Each row is followed by its class. Each block has new classes.
9	2	-7	-4	3	20	-2	-26	31	16	-9	-7	-30	13	3	15	-3	-6	13	-5	13	19	5	-15	-12	-11	-4	1	11	-19	10	8	5	22	9	-9	-13	-8	11	-6	2	-6	-24	1	8	-9	10	-38	17	-2	5	18	-11	7	3	-17	0	11	-10	3	-25	9	5	0	-1	-18	-5	2	-6	11	-10	-15	7	-28	1	-3	4	-3	2	11	-2	16	0	-7	-36	12	33	20	7	-6	-9	6	4	1	14	-3	-13	4	-6	-23	7	-2	-24	3	12	1	-12	-3	24	18	18	-5	-13	8	14	25	16	-13	-3	-6	13	17	-12	10	-44	-4	14	-10	-15	-19	14	6	-13	-15	4	-5	-16	-23	-2	-10	-18	9	-8	-31	2	17	-9	-23	-7	0 | ferer
8	3	15	-4	11	7	1	-13	12	10	-21	-6	-20	16	-10	18	-11	-22	21	11	-6	10	3	-22	-1	16	-16	6	14	-6	8	10	-19	6	9	-13	5	-15	-1	-24	-8	4	-27	9	14	-7	-9	-32	10	17	-4	12	-16	3	0	-6	-3	26	-1	1	-14	6	3	3	4	-3	-9	4	-2	10	-7	7	-11	-25	7	-2	-2	-6	16	2	-10	0	-5	-9	-23	-3	27	8	-1	-5	3	6	9	2	0	-8	-6	5	12	-8	9	-40	-24	-11	11	-3	-16	2	-10	26	30	3	2	17	11	29	11	-16	0	8	4	0	-16	12	-19	-3	46	-11	0	-12	15	1	-8	3	-5	14	-17	-2	-1	-14	-16	-2	-17	-11	-5	23	2	-17	6	-1 | zag
5	-4	51	-19	3	-17	23	-18	9	0	-8	-5	-15	2	5	51	-14	7	20	12	-3	-12	-8	-28	-20	18	-60	6	5	5	-7	32	-17	7	-16	7	9	8	1	-13	16	22	-24	28	30	0	-33	-54	-9	23	-23	13	2	36	-6	-3	-15	3	-11	-32	-4	12	8	-9	2	20	-7	21	7	4	-23	57	-2	-8	34	39	-6	-50	2	-6	-18	-38	-10	-3	-11	-25	11	3	-18	-12	40	20	35	16	-36	0	-15	6	18	-3	29	-8	-48	8	14	-11	-13	19	-34	21	41	10	1	-9	13	30	1	-29	-7	19	9	11	-18	0	5	-22	-5	-19	33	18	24	2	-16	-19	28	-6	-46	26	-11	-29	-7	-6	-3	-1	-20	12	-4	-43	13	-15 | detu
7	3	18	3	3	17	-1	-16	9	2	-34	-34	-12	25	1	6	-7	-19	30	8	5	-6	1	-13	-6	0	-9	2	8	12	7	2	0	3	16	0	-14	-20	10	4	-8	-3	-26	18	10	-6	-20	-51	7	-5	-12	10	-15	30	-5	2	-2	51	10	2	-9	19	-1	36	6	-8	-11	13	-6	2	-21	19	8	-16	0	-10	-2	-13	1	2	-17	-8	-9	6	-27	-3	16	-6	6	8	-4	-9	14	-11	-22	-3	-9	1	16	-21	13	-7	15	-23	3	-18	-32	1	-10	20	17	1	-5	17	-3	21	10	-8	-7	3	1	-14	-19	17	-34	-6	14	-21	2	-13	10	3	-5	-4	34	18	-13	-9	7	-12	-16	-18	-14	6	1	2	5	-9	-22	-8 | Vuli
9	17	37	17	3	26	0	-17	6	6	-11	-5	-18	10	-11	-6	-3	-25	23	15	9	1	-3	-38	-5	7	-58	0	14	5	4	-20	-3	-8	22	10	-11	-37	75	-31	-7	-10	-16	12	3	-12	-20	-51	1	-16	-16	12	-36	21	-4	-12	0	70	9	-10	-31	43	-2	14	-6	-10	-4	21	-12	-2	-16	7	24	-25	-7	-32	14	-18	7	4	-20	4	-1	8	-21	-11	18	-6	1	-18	-19	-21	5	-24	-38	-13	-14	18	30	-10	23	-2	-9	-20	21	-18	-25	-3	-42	0	-18	11	-22	19	-3	18	6	-8	-9	24	7	-1	-7	19	-30	8	27	-15	7	-25	4	-10	-11	-2	35	46	-2	-4	-2	-7	-12	-26	-9	17	6	14	13	-19	9	3 | Vuli
5	11	7	-11	-1	4	9	-16	20	6	-20	-7	-23	6	17	7	-18	-9	13	11	0	14	24	-18	-14	2	-5	1	7	1	2	13	-10	18	8	1	-13	-10	7	-21	1	6	-13	9	3	-7	-6	-39	4	1	-12	21	-27	21	1	-5	2	21	-4	3	-18	5	8	20	0	-8	1	7	0	5	-14	10	5	-26	9	-12	-7	-1	-7	-11	-1	1	-4	20	-19	2	25	11	-1	-6	13	11	6	5	5	0	-3	3	6	-10	14	-9	-15	-2	9	-1	-15	-4	-11	20	36	-2	-2	14	10	20	18	-11	-17	6	5	-2	-14	10	-35	-6	20	-11	1	-11	4	-2	-8	-6	18	5	0	-9	-1	-4	-18	2	-4	-15	-6	14	-4	-17	-8	-3 | zag
3	8	6	-8	6	14	-12	-17	21	15	-23	-2	-32	22	-9	9	-19	-9	11	-9	-2	11	-1	-6	-23	1	-8	13	11	-20	13	2	2	11	9	-6	-16	-15	10	-7	17	-4	-29	-2	-11	-7	12	-48	20	-8	-5	17	-24	14	5	-20	6	19	3	7	-20	16	10	-6	6	-5	-1	0	-18	22	-22	-1	6	-34	9	-10	0	-13	7	4	4	8	1	-3	-31	-24	22	13	10	-11	4	6	7	7	11	-7	-14	1	5	-18	21	-8	-20	-7	22	4	-9	-2	12	24	22	-19	-5	16	9	32	8	-9	-4	-1	12	11	4	10	-37	-13	14	-12	0	-18	23	-9	-1	-12	11	2	-13	-23	-9	-11	-16	3	-16	-26	-3	10	-13	-12	-3	2 | ferer
11	18	19	-5	2	5	-10	-15	14	-3	-9	2	-10	10	-1	15	-4	-6	8	0	8	4	5	-18	-10	4	-33	3	-8	-10	13	11	-9	9	-3	-7	-13	0	7	-11	21	13	-11	6	-12	2	-9	-36	14	1	-4	19	-17	18	-1	-24	-3	19	2	-3	-20	6	-2	-1	5	2	-6	12	-2	8	-12	4	1	-24	9	8	-5	-12	6	10	-3	3	3	5	-17	-6	18	10	-1	-8	3	6	-2	7	17	-11	-6	0	11	-8	-6	-13	-3	-3	15	3	-6	-7	2	25	28	-9	-3	14	25	36	-17	-15	-4	-2	8	10	-7	17	-22	6	16	-6	1	0	25	7	-15	-16	12	3	-6	-10	-4	-11	-16	13	-2	-18	25	13	-11	-24	12	-1 | Vuli
10	20	25	14	12	16	6	-11	8	8	-14	-10	-13	7	6	19	-7	-25	27	11	11	3	0	-23	-2	2	-25	-4	5	6	4	11	1	6	9	-7	-13	-24	10	-13	-7	-3	-20	17	14	-9	-24	-45	3	-7	-5	11	-14	30	0	-10	9	54	7	-6	-7	22	11	27	11	-9	-19	13	-9	-2	-16	18	11	-18	-16	-6	-5	-14	1	2	-23	14	-10	14	-33	-5	16	-4	2	2	9	-6	7	-18	-23	-14	-11	6	-9	-25	9	2	-5	-23	4	-8	-33	6	-16	17	-2	-9	8	25	5	18	13	2	-14	10	13	-14	-30	6	-42	0	9	-15	-3	-10	10	2	-8	-13	25	27	-8	3	-10	-6	-14	-4	-5	5	15	7	3	-9	3	7 | Vuli
2	21	35	-2	-4	2	0	-16	-2	0	-8	8	-22	0	7	21	-13	-10	16	-1	16	-4	1	-15	-15	2	-44	17	7	-5	2	26	-18	6	-2	4	-19	-11	13	-12	4	8	-22	15	12	-10	-17	-37	-7	15	-21	2	-10	18	11	3	-12	9	3	-15	-24	15	7	-7	3	6	2	16	-6	6	-30	4	-9	-23	1	16	2	-17	9	-2	-14	-10	-6	-4	-11	-9	14	4	-7	-4	31	6	9	9	-14	-4	-19	-11	7	-14	26	-8	-23	-22	7	-8	-25	27	-28	25	37	-2	5	6	9	30	1	-13	-11	11	7	1	-7	10	-16	-6	10	-3	0	5	12	10	-8	-18	15	14	-22	10	-6	-17	-7	0	1	-7	-11	13	-13	-25	16	4 | detu
1	-2	-17	7	0	15	-17	-5	6	26	-12	-9	-8	5	-10	1	-7	-13	5	10	4	18	9	5	-3	-7	4	2	-15	-13	11	-8	-2	3	26	-16	-12	-22	4	-4	-4	-4	-2	-9	-14	-13	0	-21	-1	-3	-4	11	-13	0	-2	-10	4	40	-4	11	-19	17	-4	11	-1	-19	-17	14	-16	5	-5	-13	-2	-23	-2	-13	1	-5	6	5	1	23	15	5	-16	7	13	12	20	-22	-17	-18	1	-21	11	-12	-6	-1	6	-12	10	4	-5	-30	9	-4	-16	-25	15	18	-2	-2	9	21	0	15	20	-3	2	-1	0	-5	-6	19	-35	1	33	-12	-15	-20	6	0	-5	5	-5	22	-22	5	-5	9	-13	-4	-23	-19	6	14	-9	-21	-16	7 | detu
